Below is a small trained network, with its code and all its weights. Each question gives an input and a class and asks what happens when units are switched off, that is, made to give their printed mean instead of their output.

import numpy as np


def w(rows, s, z=0):
    codes = np.array(rows[::2]) - 128.0
    scale = np.full(codes.shape[1], s)
    scale[-1] = z or s
    return codes * scale


def f(y):
    return np.maximum(y, 0)


def log_softmax(a):
    a = a - a.max(-1, keepdims=True)
    return a - np.log(np.exp(a).sum(-1, keepdims=True))


def net(x, mask):
    res = np.array(x, float).reshape(1, 4) / 4 @ E
    y = f(res @ A[0][:, :-1].T + A[0][:, -1])
    res = res + np.where(mask, y, B[0][:, -1]) @ B[0][:, :-1]
    return log_softmax(res[-1] @ U[:, :-1].T + U[:, -1])


A, B = {}, {}
E = w([
[2,152,143],'x0',
[129,129,129],'x1',
[128,130,126],'x2',
[122,44,219],'x3',
],0.0094)
A[0] = w([
[243,116,129,44],'n1',
[138,187,97,14],'n2',
[121,33,235,63],'n3',
[129,180,35,81],'n4',
[125,49,196,2],'n5',
[152,183,50,43],'n6',
[2,145,148,94],'n7',
],0.011,0.0084)
B[0] = w([
[81,29,2,201],'n1',
[41,145,107,141],'n2',
[29,192,129,240],'n3',
[47,149,188,209],'n4',
[34,143,106,170],'n5',
[36,117,137,183],'n6',
[227,10,40,254],'n7',
],0.0095,0.0066)
U = w([
[212,10,2,8],'0',
[46,179,143,27],'1',
[232,126,142,246],'2',
[230,132,145,227],'3',
],0.009,0.012)

Each question gives the input, the list of numbers given to net, and the class t.
The units are the neurons (one row each of A and B). Each row of codes is followed by its name. A weight is (code - 128) times the scale printed after its matrix; where a second scale follows, it is the last column's (A, B and U).
mask holds one flag per neuron, in row order. A switched-off neuron (its flag False) gives its mean, the last column of its row in B, instead of its output. The means were averaged over made-up inputs and are rounded, as every weight is.
A unit's drop is (log p(t) with every unit on - log p(t) with that unit switched off) / (log p(t) with every unit on - log p(t) with every unit switched off).
The circuit of an input: a set's keep is (log p(t) with only the set's units on - log p(t) with every unit switched off) / (log p(t) with every unit on - log p(t) with every unit switched off). Starting from all 7 units, units are removed one at a time, each time the one whose removal leaves the highest keep (on an exact tie, the one counted first), for as long as the keep stays at least 0.8.
units of the circuit, in order: the units of the circuit, biggest drop first
most important unit: the unit with the biggest drop
top k neurons: the k neurons with the biggest drops, biggest first
drop when u is switched off: that unit's drop, to one decimal
input [-7,-3,-6,-8], class 1: units of the circuit, in order : (n4; n6)
input [-3,1,1,-6], class 1: units of the circuit, in order : (n7; n4)
input [-8,6,2,0], class 0: most important unit : n1
input [8,3,6,7], class 0: top 2 neurons : (n7; n4)
input [-4,2,7,7], class 1: top 2 neurons : (n3; n7)
input [6,7,-8,-6], class 2: top 4 neurons : (n7; n1; n3; n4)
input [6,5,-1,-4], class 0: top 2 neurons : (n7; n3)
input [-2,-1,5,6], class 1: top 2 neurons : (n3; n7)
input [-4,5,4,-5], class 1: top 3 neurons : (n7; n4; n6)
input [6,7,4,-5], class 3: top 3 neurons : (n1; n7; n4)
input [6,7,5,-4], class 3: top 2 neurons : (n1; n4)
input [7,1,5,-6], class 0: drop when n7 is switched off : 1.6
input [8,7,8,4], class 0: drop when n7 is switched off : 1.1
input [-2,6,8,-8], class 1: drop when n7 is switched off : 0.1
input [-3,2,-4,5], class 1: drop when n7 is switched off : 0.6
input [1,6,4,-6], class 1: units of the circuit, in order : (n7)
